Below are the code and all the weights of a small trained network. Each question names an input and a class and asks about switching units off, where a switched-off unit gives its printed mean instead of its output.

import numpy as np


def w(rows, s, z=0):
    codes = np.array(rows[::2]) - 128.0
    scale = np.full(codes.shape[1], s)
    scale[-1] = z or s
    return codes * scale


def norm(h):
    return h / np.sqrt((h * h).mean(-1, keepdims=True) + 1e-5)


def f(y):
    return y / 2 * (1 + np.tanh(0.7978845608 * (y + 0.044715 * y**3)))


def log_softmax(a):
    a = a - a.max(-1, keepdims=True)
    return a - np.log(np.exp(a).sum(-1, keepdims=True))


def net(x, mask):
    res = np.array(x, float).reshape(1, 8) / 4 @ E
    u = 0
    for l in range(4):
        y = f(norm(res) @ A[l][:, :-1].T + A[l][:, -1])
        res = res + np.where(mask[u : u + 4], y, B[l][:, -1]) @ B[l][:, :-1]
        u += 4
    return log_softmax(norm(res)[-1] @ U[:, :-1].T + U[:, -1])


A, B = {}, {}
E = w([
[132,145,153,121,150,131,125,123,149],'x0',
[253,94,145,158,65,170,172,252,172],'x1',
[152,147,197,180,163,96,86,113,108],'x2',
[162,242,171,109,125,124,121,155,51],'x3',
[151,41,242,54,109,118,108,140,63],'x4',
[154,133,97,71,178,143,112,98,174],'x5',
[108,126,92,110,156,170,164,142,115],'x6',
[105,124,115,101,138,162,162,141,149],'x7',
],0.0061)
A[0] = w([
[91,100,70,150,143,220,146,155,84,250],'0.n0',
[104,228,131,87,175,3,162,163,29,121],'0.n1',
[230,94,134,154,97,127,204,165,234,124],'0.n2',
[244,100,168,188,77,235,134,175,143,41],'0.n3',
],0.0044,0.0015)
B[0] = w([
[162,199,151,169,156,53,178,80,86,185],'0.n0',
[123,169,97,72,39,154,80,170,246,241],'0.n1',
[88,111,98,163,155,112,128,123,92,251],'0.n2',
[64,104,22,1,150,115,111,139,140,239],'0.n3',
],0.0087,0.0029)
A[1] = w([
[97,105,171,97,108,84,96,170,140,1],'1.n0',
[129,94,80,112,124,25,136,215,99,165],'1.n1',
[46,70,184,111,49,171,120,167,73,115],'1.n2',
[251,71,129,189,134,190,148,255,135,53],'1.n3',
],0.0058,0.0019)
B[1] = w([
[211,57,80,67,148,153,122,112,123,149],'1.n0',
[133,231,134,75,242,96,47,42,159,251],'1.n1',
[155,164,104,240,123,253,187,101,166,210],'1.n2',
[78,130,52,156,96,85,102,218,137,204],'1.n3',
],0.0072,0.0029)
A[2] = w([
[122,133,89,92,152,126,213,135,89,126],'2.n0',
[89,165,146,148,114,75,149,65,162,58],'2.n1',
[2,111,151,125,135,149,54,86,71,4],'2.n2',
[85,8,121,205,165,57,147,92,150,120],'2.n3',
],0.0061,0.0023)
B[2] = w([
[152,67,156,86,162,37,24,71,123,179],'2.n0',
[136,139,34,188,173,221,46,125,201,184],'2.n1',
[2,127,92,156,102,164,90,231,109,179],'2.n2',
[170,221,179,41,16,65,168,121,156,253],'2.n3',
],0.007,0.0029)
A[3] = w([
[179,138,118,24,170,70,160,24,139,162],'3.n0',
[139,3,179,42,102,209,78,120,32,65],'3.n1',
[202,231,76,244,122,141,135,71,171,168],'3.n2',
[69,149,26,196,137,175,159,127,177,7],'3.n3',
],0.0056,0.0019)
B[3] = w([
[145,214,194,187,31,104,129,106,110,236],'3.n0',
[221,101,102,242,255,233,129,49,106,176],'3.n1',
[220,75,209,131,155,148,187,125,75,254],'3.n2',
[190,121,123,118,142,171,110,118,76,192],'3.n3',
],0.0085,0.0047)
U = w([
[197,94,121,235,218,172,205,86,79,174],'0',
[2,77,4,72,161,71,22,192,126,240],'1',
[125,186,225,76,32,81,234,182,170,176],'2',
[169,172,178,172,113,127,197,114,128,10],'3',
[146,156,209,93,123,66,162,95,59,35],'4',
],0.0053,0.0013)

Each question gives the input, the list of numbers given to net, and the class t.
The units are the neurons (one row each of A and B). Each row of codes is followed by its name. A weight is (code - 128) times the scale printed after its matrix; where a second scale follows, it is the last column's (A, B and U).
mask holds one flag per neuron, layer by layer. A switched-off neuron (its flag False) gives its mean, the last column of its row in B, instead of its output. The means were averaged over made-up inputs and are rounded, as every weight is.
A unit's drop is (log p(t) with every unit on - log p(t) with that unit switched off) / (log p(t) with every unit on - log p(t) with every unit switched off).
The circuit of an input: a set's keep is (log p(t) with only the set's units on - log p(t) with every unit switched off) / (log p(t) with every unit on - log p(t) with every unit switched off). Starting from the 12 units with the biggest drops (on a tie, the unit counted first), units are removed one at a time, each time the one whose removal leaves the highest keep (on an exact tie, the one counted first), for as long as the keep stays at least 0.8.
units of the circuit, in order: the units of the circuit, biggest drop first
k most important neurons: the k neurons with the biggest drops, biggest first
k most important neurons of layer l: the k neurons of layer l with the biggest drops, biggest first
input [6,7,-8,-2,4,-2,-6,3], class 1: 3 most important neurons => [1.n3; 3.n2; 2.n3]
input [3,-8,3,2,8,3,8,2], class 0: units of the circuit, in order => [3.n1]
input [1,3,3,-6,0,3,-3,-5], class 2: units of the circuit, in order => [2.n3; 3.n1]
input [1,8,7,6,-4,-8,-1,1], class 1: units of the circuit, in order => [1.n3; 0.n3; 3.n0]
input [-3,8,-2,-3,8,2,-6,-7], class 0: 4 most important neurons => [3.n1; 0.n3; 0.n1; 1.n2]
input [5,-7,2,3,1,-3,5,8], class 1: 2 most important neurons => [2.n2; 3.n0]
input [-2,1,1,4,5,2,-3,-4], class 0: units of the circuit, in order => [3.n1; 2.n3]
input [1,8,0,-5,7,8,7,-3], class 1: units of the circuit, in order => [1.n3; 3.n2]
input [8,-5,-5,-5,-7,-2,-4,4], class 0: units of the circuit, in order => [0.n3; 3.n3]
input [-8,4,-4,2,-2,-4,7,4], class 4: 3 most important neurons => [0.n0; 2.n0; 3.n0]
input [-6,-5,-7,-6,1,1,1,-8], class 2: 2 most important neurons => [2.n3; 0.n3]
input [-6,-5,-5,-5,-8,-4,-8,6], class 0: 4 most important neurons => [2.n1; 0.n3; 3.n2; 3.n3]
input [-4,4,7,2,-3,1,6,8], class 4: 2 most important neurons of layer 2 => [2.n2; 2.n0]
input [-4,5,4,-8,-4,0,-3,1], class 2: 2 most important neurons => [2.n3; 1.n2]
input [4,-4,-5,-4,-7,6,-6,7], class 0: most important neuron of layer 2 => [2.n1]
input [0,-3,6,5,3,-5,1,7], class 2: 2 most important neurons => [0.n1; 3.n1]
input [-8,-8,-2,4,7,-5,-1,-4], class 1: 3 most important neurons => [2.n2; 3.n2; 3.n0]
input [8,4,5,-5,1,5,3,0], class 2: 2 most important neurons of layer 3 => [3.n0; 3.n1]
input [-7,7,-8,4,1,-3,3,-4], class 1: units of the circuit, in order => [3.n2; 0.n3]
input [-2,7,1,-1,5,1,7,7], class 1: units of the circuit, in order => [1.n3; 3.n2]
input [-4,-1,4,-7,-4,-7,-7,1], class 2: units of the circuit, in order => [2.n3]
input [-6,-1,-8,-2,-7,1,-7,-4], class 0: 2 most important neurons => [2.n1; 3.n2]
input [-2,7,6,1,8,1,-6,-4], class 0: 3 most important neurons of layer 0 => [0.n3; 0.n1; 0.n0]
input [-8,7,-1,6,4,5,7,-8], class 1: 3 most important neurons => [1.n3; 3.n2; 2.n3]
input [6,-3,-6,-6,-4,2,4,3], class 2: 2 most important neurons of layer 2 => [2.n3; 2.n0]
input [-6,0,-8,-5,-4,0,3,-2], class 2: 4 most important neurons => [2.n3; 1.n2; 3.n0; 0.n1]
input [-3,7,-6,3,-4,-5,4,-6], class 1: 2 most important neurons of layer 2 => [2.n3; 2.n0]
input [4,-5,0,-6,8,-5,2,-7], class 0: units of the circuit, in order => [3.n1]
input [-7,1,3,-8,-7,5,2,-3], class 2: 2 most important neurons => [2.n3; 1.n2]
